Below are the code and all the weights of a small trained network. Each question names an input and a class and asks about switching units off, where a switched-off unit gives its printed mean instead of its output.

import numpy as np


def w(rows, s, z=0):
    codes = np.array(rows[::2]) - 128.0
    scale = np.full(codes.shape[1], s)
    scale[-1] = z or s
    return codes * scale


def norm(h):
    return h / np.sqrt((h * h).mean(-1, keepdims=True) + 1e-5)


def f(y):
    return np.maximum(y, 0)


def log_softmax(a):
    a = a - a.max(-1, keepdims=True)
    return a - np.log(np.exp(a).sum(-1, keepdims=True))


def net(x, mask):
    res = np.array(x, float).reshape(1, 2) / 4 @ E
    u = 0
    for l in range(3):
        y = f(norm(res) @ A[l][:, :-1].T + A[l][:, -1])
        res = res + np.where(mask[u : u + 9], y, B[l][:, -1]) @ B[l][:, :-1]
        u += 9
    return log_softmax(norm(res)[-1] @ U[:, :-1].T + U[:, -1])


A, B = {}, {}
E = w([
[129,210,119,235,114,196],'x0',
[245,1,40,177,85,163],'x1',
],0.0082)
A[0] = w([
[115,74,112,131,128,118,193],'0.n0',
[108,152,177,127,163,131,175],'0.n1',
[67,127,177,152,164,147,225],'0.n2',
[131,124,93,141,116,143,52],'0.n3',
[86,80,152,64,211,30,5],'0.n4',
[164,137,113,192,130,129,141],'0.n5',
[148,124,169,102,147,6,41],'0.n6',
[112,122,119,61,169,41,29],'0.n7',
[155,136,144,56,103,113,48],'0.n8',
],0.011,0.0016)
B[0] = w([
[91,138,145,92,65,98,193],'0.n0',
[170,94,127,115,98,126,217],'0.n1',
[204,125,112,63,129,111,228],'0.n2',
[63,143,110,135,130,145,167],'0.n3',
[204,75,171,96,49,41,254],'0.n4',
[104,121,103,183,140,126,219],'0.n5',
[192,79,221,73,46,96,208],'0.n6',
[185,101,203,104,1,62,222],'0.n7',
[161,158,130,125,145,143,175],'0.n8',
],0.0086,0.0062)
A[1] = w([
[183,152,102,74,183,156,111],'1.n0',
[93,73,141,214,216,143,3],'1.n1',
[148,158,150,2,99,50,113],'1.n2',
[165,93,79,147,84,71,135],'1.n3',
[150,79,178,99,99,92,151],'1.n4',
[119,116,115,71,170,70,67],'1.n5',
[183,148,120,129,101,147,5],'1.n6',
[173,30,136,103,54,110,130],'1.n7',
[111,94,82,138,149,174,105],'1.n8',
],0.0077,0.0023)
B[1] = w([
[33,116,72,149,156,175,145],'1.n0',
[45,86,61,103,1,167,151],'1.n1',
[126,123,136,118,105,172,247],'1.n2',
[105,173,173,154,193,179,209],'1.n3',
[177,115,134,92,135,106,213],'1.n4',
[234,159,94,187,123,111,142],'1.n5',
[228,196,103,155,136,138,143],'1.n6',
[101,160,169,109,154,112,254],'1.n7',
[60,114,83,131,119,139,158],'1.n8',
],0.0086,0.0081)
A[2] = w([
[226,110,118,168,120,154,178],'2.n0',
[85,100,119,230,124,172,82],'2.n1',
[132,119,207,54,3,1,120],'2.n2',
[81,80,135,91,164,145,124],'2.n3',
[92,191,178,149,64,89,197],'2.n4',
[155,170,61,205,134,160,56],'2.n5',
[148,128,179,97,142,110,253],'2.n6',
[175,83,84,127,34,126,206],'2.n7',
[81,94,126,150,148,134,58],'2.n8',
],0.0086,0.0023)
B[2] = w([
[101,169,196,95,201,86,166],'2.n0',
[183,208,148,16,65,163,181],'2.n1',
[171,127,113,230,72,111,245],'2.n2',
[100,126,75,145,204,116,138],'2.n3',
[160,3,111,85,160,129,175],'2.n4',
[115,31,140,207,143,28,180],'2.n5',
[92,48,75,105,118,132,182],'2.n6',
[47,203,110,109,111,159,188],'2.n7',
[159,148,153,139,157,117,140],'2.n8',
],0.007,0.012)
U = w([
[133,197,174,9,179,230,154],'0',
[194,174,162,237,211,74,143],'1',
[238,55,210,84,21,67,155],'2',
[101,142,98,116,135,86,30],'3',
[53,171,38,190,3,198,154],'4',
[91,132,121,126,132,101,8],'5',
[65,23,70,95,227,113,129],'6',
],0.015,0.013)

Each question gives the input, the list of numbers given to net, and the class t.
The units are the neurons (one row each of A and B). Each row of codes is followed by its name. A weight is (code - 128) times the scale printed after its matrix; where a second scale follows, it is the last column's (A, B and U).
mask holds one flag per neuron, layer by layer. A switched-off neuron (its flag False) gives its mean, the last column of its row in B, instead of its output. The means were averaged over made-up inputs and are rounded, as every weight is.
A unit's drop is (log p(t) with every unit on - log p(t) with that unit switched off) / (log p(t) with every unit on - log p(t) with every unit switched off).
The circuit of an input: a set's keep is (log p(t) with only the set's units on - log p(t) with every unit switched off) / (log p(t) with every unit on - log p(t) with every unit switched off). Starting from the 12 units with the biggest drops (on a tie, the unit counted first), units are removed one at a time, each time the one whose removal leaves the highest keep (on an exact tie, the one counted first), for as long as the keep stays at least 0.8.
circuit, biggest first: the units of the circuit, biggest drop first
unit that matters most: the unit with the biggest drop
k most important neurons: the k neurons with the biggest drops, biggest first
top k neurons in layer l: the k neurons of layer l with the biggest drops, biggest first
drop of u: that unit's drop, to one decimal
input [4,-8], class 0: unit that matters most : 0.n4
input [-5,7], class 6: 4 most important neurons : [0.n7, 0.n4, 0.n6, 1.n3]
input [2,-3], class 0: circuit, biggest first : [0.n7, 0.n4]
input [6,-7], class 0: circuit, biggest first : [0.n4, 0.n7, 2.n2]
input [2,-4], class 0: 2 most important neurons : [0.n7, 0.n4]
input [8,-7], class 0: circuit, biggest first : [2.n2, 0.n4, 2.n4]
input [8,-6], class 1: circuit, biggest first : [2.n1, 0.n7, 2.n7]
input [7,-4], class 1: 3 most important neurons : [0.n7, 0.n4, 0.n6]
input [-2,3], class 6: 4 most important neurons : [0.n4, 0.n7, 0.n6, 0.n2]
input [0,5], class 0: top 2 neurons in layer 2 : [2.n1, 2.n2]
input [0,8], class 0: top 3 neurons in layer 2 : [2.n2, 2.n1, 2.n0]
input [6,-4], class 1: 4 most important neurons : [0.n7, 0.n4, 0.n6, 0.n0]
input [7,-8], class 0: circuit, biggest first : [0.n4, 0.n7, 2.n2]
input [-1,3], class 6: unit that matters most : 0.n0
input [2,6], class 4: 4 most important neurons : [0.n4, 0.n2, 0.n6, 0.n7]
input [-1,4], class 0: 3 most important neurons : [0.n4, 0.n7, 0.n6]
input [-2,4], class 6: 4 most important neurons : [0.n4, 0.n7, 0.n6, 1.n3]
input [-2,6], class 6: 3 most important neurons : [0.n7, 0.n4, 1.n7]
input [1,4], class 4: top 4 neurons in layer 0 : [0.n4, 0.n7, 0.n6, 0.n2]
input [4,5], class 4: unit that matters most : 0.n4
input [-3,7], class 6: 2 most important neurons : [0.n7, 0.n4]
input [-2,7], class 0: top 2 neurons in layer 2 : [2.n2, 2.n5]
input [2,-2], class 0: drop of 0.n7 : 0.3
input [8,8], class 4: drop of 2.n3 : 0.0
input [-4,7], class 6: drop of 0.n7 : 0.9
input [3,7], class 4: drop of 0.n7 : 0.2
input [6,-3], class 1: unit that matters most : 0.n7
